Here is a tiny trained network, its code and every weight. The questions are about switching its units off for an input and a class, where a switched-off unit gives its printed mean instead of its output.

import numpy as np


def w(rows, s, z=0):
    codes = np.array(rows[::2]) - 128.0
    scale = np.full(codes.shape[1], s)
    scale[-1] = z or s
    return codes * scale


def norm(h):
    return h / np.sqrt((h * h).mean(-1, keepdims=True) + 1e-5)


def f(y):
    return y / 2 * (1 + np.tanh(0.7978845608 * (y + 0.044715 * y**3)))


def log_softmax(a):
    a = a - a.max(-1, keepdims=True)
    return a - np.log(np.exp(a).sum(-1, keepdims=True))


def net(x, mask):
    res = np.array(x, float).reshape(1, 6) / 4 @ E
    u = 0
    for l in range(3):
        y = f(norm(res) @ A[l][:, :-1].T + A[l][:, -1])
        res = res + np.where(mask[u : u + 6], y, B[l][:, -1]) @ B[l][:, :-1]
        u += 6
    return log_softmax(norm(res)[-1] @ U[:, :-1].T + U[:, -1])


A, B = {}, {}
E = w([
[157,120,118,191,195,96],'x0',
[104,158,63,84,168,72],'x1',
[81,128,172,170,100,78],'x2',
[103,84,96,207,176,18],'x3',
[69,125,253,125,182,146],'x4',
[96,77,45,142,176,194],'x5',
],0.002)
A[0] = w([
[114,171,93,122,161,67,41],'L0N0',
[192,113,223,158,157,75,120],'L0N1',
[168,136,48,102,108,157,231],'L0N2',
[41,177,142,160,200,136,254],'L0N3',
[178,195,176,128,52,169,100],'L0N4',
[90,1,73,201,159,96,69],'L0N5',
],0.0041,0.00078)
B[0] = w([
[126,87,219,132,146,153,140],'L0N0',
[102,252,83,124,176,204,210],'L0N1',
[211,212,122,34,90,200,247],'L0N2',
[177,117,63,150,198,90,218],'L0N3',
[155,69,44,199,145,67,210],'L0N4',
[142,61,187,221,158,120,254],'L0N5',
],0.0038,0.0014)
A[1] = w([
[182,98,8,79,95,142,235],'L1N0',
[176,93,141,183,95,68,119],'L1N1',
[116,126,209,169,117,94,22],'L1N2',
[156,122,187,134,1,186,35],'L1N3',
[98,19,152,94,128,216,125],'L1N4',
[188,161,170,193,164,156,253],'L1N5',
],0.0043,0.00068)
B[1] = w([
[212,246,93,82,144,162,252],'L1N0',
[190,83,100,67,80,160,159],'L1N1',
[187,145,101,105,78,194,145],'L1N2',
[190,107,81,254,208,105,172],'L1N3',
[133,112,151,50,66,48,161],'L1N4',
[122,166,134,66,185,188,205],'L1N5',
],0.004,0.0024)
A[2] = w([
[39,133,195,51,111,100,21],'L2N0',
[124,123,148,118,167,112,243],'L2N1',
[149,166,108,185,2,141,243],'L2N2',
[214,131,126,158,131,184,2],'L2N3',
[208,147,32,58,111,126,233],'L2N4',
[161,154,14,36,139,175,198],'L2N5',
],0.0044,0.00064)
B[2] = w([
[59,156,143,99,53,68,130],'L2N0',
[127,88,156,85,37,189,147],'L2N1',
[97,177,109,134,230,201,170],'L2N2',
[77,98,107,143,149,72,180],'L2N3',
[95,252,164,81,128,200,255],'L2N4',
[128,222,147,187,176,177,252],'L2N5',
],0.0048,0.0035)
U = w([
[78,103,149,60,26,63,13],'0',
[163,2,117,198,172,112,113],'1',
[159,245,101,112,163,203,250],'2',
],0.0081,0.0019)

Each question gives the input, the list of numbers given to net, and the class t.
The units are the neurons (one row each of A and B). Each row of codes is followed by its name. A weight is (code - 128) times the scale printed after its matrix; where a second scale follows, it is the last column's (A, B and U).
mask holds one flag per neuron, layer by layer. A switched-off neuron (its flag False) gives its mean, the last column of its row in B, instead of its output. The means were averaged over made-up inputs and are rounded, as every weight is.
A unit's drop is (log p(t) with every unit on - log p(t) with that unit switched off) / (log p(t) with every unit on - log p(t) with every unit switched off).
The circuit of an input: a set's keep is (log p(t) with only the set's units on - log p(t) with every unit switched off) / (log p(t) with every unit on - log p(t) with every unit switched off). Starting from the 12 units with the biggest drops (on a tie, the unit counted first), units are removed one at a time, each time the one whose removal leaves the highest keep (on an exact tie, the one counted first), for as long as the keep stays at least 0.8.
units of the circuit, in order: the units of the circuit, biggest drop first
unit that matters most: the unit with the biggest drop
top k neurons: the k neurons with the biggest drops, biggest first
k most important neurons of layer l: the k neurons of layer l with the biggest drops, biggest first
drop of u: that unit's drop, to one decimal
input [4,7,-2,3,1,-4], class 0: units of the circuit, in order -> [L1N0, L2N5, L0N0, L2N2]
input [-4,-8,1,-3,8,2], class 0: unit that matters most -> L1N4
input [-2,3,-5,-2,5,-5], class 0: units of the circuit, in order -> [L1N0, L0N2, L2N0, L2N5]
input [-2,-4,5,3,7,-6], class 0: units of the circuit, in order -> [L2N5, L2N0]
input [0,-8,-4,0,2,1], class 1: top 3 neurons -> [L1N0, L1N3, L0N3]
input [-7,-2,-8,-1,6,-4], class 0: 3 most important neurons of layer 0 -> [L0N2, L0N5, L0N3]
input [8,-7,-4,4,8,5], class 1: units of the circuit, in order -> [L2N4, L2N5]
input [-2,3,8,-6,2,4], class 0: top 2 neurons -> [L0N2, L0N1]
input [7,-2,5,-4,0,4], class 1: top 3 neurons -> [L1N0, L2N4, L0N2]
input [-8,-4,4,6,6,-8], class 0: top 2 neurons -> [L2N5, L1N0]
input [-4,2,7,0,2,7], class 0: 2 most important neurons of layer 1 -> [L1N3, L1N4]
input [-1,7,0,4,1,-4], class 0: top 2 neurons -> [L1N0, L1N3]
input [-4,-7,4,6,8,7], class 1: 3 most important neurons of layer 0 -> [L0N5, L0N3, L0N2]
input [1,6,2,6,-2,5], class 1: unit that matters most -> L0N5
input [-2,-4,-5,3,8,-2], class 0: top 3 neurons -> [L1N0, L2N5, L1N3]
input [-1,0,-7,8,1,-3], class 1: top 2 neurons -> [L1N0, L2N4]
input [-1,-4,1,-2,3,3], class 0: 2 most important neurons of layer 1 -> [L1N4, L1N0]
input [1,0,-4,3,8,5], class 1: drop of L2N4 -> 0.2
